Each row has a name. Each question is about the rows just above it.

Columns, left to right: R M A J N K X Y
<150>: [124 103 164 133 118 134 152 103]
<79>: [107 143  99 147 149 129  95 135]
<40>: [135 101 162 101 104 133 166 102]
<132>: [ 75 148 117 174 169  95  63 173]
<180>: [116 109  93 143 111 121 124 114]
<140>: [108 122 138  87 132 134 132 161]
<115>: [139 137 108 191 166  95 144 137]
<72>: [110 105 115 175 188 107 141 186]
<182>: [117  66 167  94 101 145 151 134]
<74>: [123  67 167  78 109 153 138 126]
<164>: [131 185  83 144 140 124 100 109]
<8>: [122 196  93 188 165 116 134 159]
[ 99 162] is in which column, read top down? | A
Which column holds [151 138 100] top down? | X
Which column holds this, read top down? [117 123 131] | R
[133 147 101 174 143  87 191 175] is in which column, read top down? | J
Which column holds this, read top down? [135 102 173 114] | Y

Columns, left to right: E G B D
<40>: [123  69 105 149]
<182>: [144 141  99 135]
<180>: [140 129 101 175]
<8>: [ 94  74 157  97]
<79>: [157 193  96 151]
<115>: [126 126 113 174]
[ 69 141] is in which column, read top down? | G
Which column holds this, read top down? [ 94 157 126] | E
Which column holds this, read top down? [ 74 193] | G
Which column holds this, read top down? [105  99 101 157  96] | B
[144 140] is in which column, read top down? | E

Columns, left to right: S U H L W Q
<182>: [ 71 202 106  96  86  65]
<115>: [ 55 172 192 199 184 181]
<74>: [118 159 183 177 191 125]
<150>: [ 78 179  77  90  92  59]
<180>: [170  55 101 120 127  68]
<40>: [170  55 101 120 127 178]
<72>: [118 159 183 177 191 134]
<164>: [ 95 117 116 106 138 168]
<132>: [ 86 153 184 176 186 134]
<79>: [167 134 180 196 172 143]
<140>: [ 95 206 128 113 125 122]
[183  77 101] is in which column, read top down? | H
Which column holds [ 68 178 134] top down? | Q

Columns, left to right: T F C Z
<182>: [128 128 111 136]
<132>: [ 87 130  81 137]
<140>: [146 159 195 113]
<72>: [ 64 128 111 136]
<8>: [175  96 177 104]
<150>: [134 158 128  96]
<180>: [ 98 127  79 143]
<164>: [170 128 100 134]
<74>: [135 142 204  91]
<79>: [147 147 183 113]
<40>: [202  73 132 133]
<115>: [153  87  93 141]
[128 130 159 128  96 158 127 128 142 147  73] is in which column, read top down? | F
Which column holds this, read top down? [134  98 170 135 147] | T
Which column holds this, read top down? [159 128  96 158 127 128 142 147] | F
Which column holds this, read top down? [113 136 104  96 143 134] | Z
Which column holds [134  98 170] top down? | T
Which column holds this, read top down? [143 134  91] | Z

Columns, left to right: mudu Bev nabi deno zos govu raz renek sifat
<79>: [148 140 121 146  86 109 133  93 126]
<150>: [136 174 111 127  98  65 146 130 155]
<180>: [136 147 166 161 137  77 132 131 132]
<132>: [101 130 159 117 108  94 100 154 106]
<140>: [135 133 119 130 121 127 134 119 133]
<115>: [101 130 159 117 108  94 100 125 117]
<74>: [108 140 121 146  86 109 133  93 126]
<40>: [137 122 157 157 152 124 129 123 124]
<72>: [142 141 151 159 139  98 138 121 135]
Which column holds this, read top down? [ 94 109] | govu
Which column holds [111 166 159 119 159 121 157 151] top down? | nabi
Which column holds this, read top down? [132 106 133 117 126 124 135] | sifat
Which column holds this, read top down? [136 101] | mudu
Which column holds [109  65] top down? | govu
Which column holds [127  94] top down? | govu
[ 77  94 127  94 109 124  98] is in which column, read top down? | govu

Columns, left to right: bak zipi Zezi Dako zal Gefum Todub Binal tomu
<140>: [168 162 116 120 109 101 137 165 127]
<132>: [159 155 116 118  89 118 158 142 129]
<74>: [155 165 101 122 149 104 147 120 109]
<8>: [112 139 110 136 187 118 113 114 100]
<182>: [ 88 108 145 137 112 173 108 117 112]
Which column holds this, read top down? [155 165] | zipi
Which column holds [158 147 113 108] top down? | Todub

Columns, left to right: duli Mifab gug veri Ratu Zur nog
<74>: [132  90  74 137 116 170  86]
<72>: [113  76  79 192 120 143 168]
<182>: [113  76  79 192 157 143 168]
<115>: [ 93 159 105 155 138 152 157]
<79>: [125 100 125  87 137 149 135]
<40>: [168 109 145 188 136 201 140]
Which column holds [ 79  79 105 125 145] top down? | gug
Which column holds [105 125] top down? | gug
Which column holds this, read top down? [90 76] | Mifab
Which column holds [143 152 149] top down? | Zur
Which column holds [137 192] top down? | veri
Which column holds this, read top down? [192 155  87] | veri

Columns, left to right: dadug rek delik Lufid
<150>: [133 144 138 137]
<180>: [ 78 146 175 137]
<8>: [125 124 124 127]
<79>: [160 193 152 190]
<115>: [135 124 134 115]
<74>: [144 177 154 171]
<40>: [145 182 157 175]
[124 193 124] is in which column, read top down? | rek
Which column holds this, read top down? [135 144] | dadug
Which column holds [124 152 134 154] top down? | delik
Which column holds [160 135 144 145] top down? | dadug
Which column holds [190 115 171] top down? | Lufid
Which column holds [144 146 124 193 124 177] top down? | rek
Which column holds this, read top down? [115 171 175] | Lufid

Columns, left to right: nen vifi gafa Tos mupar tegof Fifo lekep farib Bakob
<72>: [140 105 134 119 113 134 114 126 132  91]
<140>: [155  89 148 109 102 142  98 125 134  60]
<132>: [147 118 101 127 145 155 128 119 134 123]
<182>: [142 124 110 129 143 146 127 122 131 128]
<79>: [147 118 101 127 145 155 128 119 134  97]
<150>: [130 127 129 127 127 132 128 128 128 122]
<180>: [130 130 127 124 127 127 128 128 127 123]
<74>: [127 125 127 127 128 129 128 128 127 125]
<164>: [133 125 122 125 134 136 129 126 131 126]
<8>: [131 125 126 122 133 130 129 124 129 120]
<115>: [134 125 118 128 138 139 128 123 131 127]
Whose row is [130 130 127 124 127 127 128 128 127 123]? | <180>
[109 127 129 127 127 124 127 125] is in which column, read top down? | Tos
Which column holds this, read top down? [101 110 101 129 127 127 122 126] | gafa
Which column holds this, read top down? [ 60 123] | Bakob
[125 122] is in which column, read top down? | Tos

Columns, left to right: nasev res gudes vukof dage
<182>: [153  83  78  59 137]
<79>: [ 83 151 117 129  57]
<140>: [114  89 167  64  72]
[137  57] is in which column, read top down? | dage
Which column holds [ 78 117] top down? | gudes
Which column holds [ 59 129] top down? | vukof
[151  89] is in which column, read top down? | res

Columns, left to right: pipob zized sugaf lopu Sen nid Kinor sasul
<79>: [124 122 142 143 122 136 110 135]
<182>: [126 172 125 101 129 144 132 127]
<140>: [124 173 130 103 133 125  90 128]
<40>: [122 130 144 116 132 116  74 131]
<74>: [126 172 125 101 134 124 104 125]
Which column holds this, read top down? [173 130 172] | zized
[135 127 128 131] is in which column, read top down? | sasul
Which column holds this, read top down? [142 125] | sugaf
Which column holds this, read top down? [116 124] | nid
Which column holds this, read top down? [110 132] | Kinor
Which column holds [144 125 116] top down? | nid

Columns, left to right: kagis febir nifu rumot por
<115>: [134 126 119 129 124]
<8>: [ 47 125 165 151 145]
<40>: [159 129  87 129 119]
Which column holds this, read top down? [119 165] | nifu
[ 47 159] is in which column, read top down? | kagis

Columns, left to right: Sataf govib tesom lav zumup
<8>: [117  86 109 105 170]
<140>: [112 124 116 124 138]
<164>: [115 130 107 125 138]
<79>: [117 124  69 106 162]
<182>: [151 124 148 124 113]
<72>: [145 124 148 124 143]
<40>: [117 124 116 102 138]
[117 151 145] is in which column, read top down? | Sataf
Which column holds [115 117 151 145 117] top down? | Sataf
[148 148] is in which column, read top down? | tesom
Which column holds [130 124 124] top down? | govib
Which column holds this, read top down? [124 130 124 124] | govib
Which column holds [138 162 113] top down? | zumup
[109 116] is in which column, read top down? | tesom

Columns, left to right: noge dag Gup lopo Sir
<79>: [104  87  91 169  58]
<115>: [104  87  91 121  91]
<132>: [102 129 133 105 116]
[ 91 133] is in which column, read top down? | Gup
Which column holds [87 87] top down? | dag
Which column holds [121 105] top down? | lopo

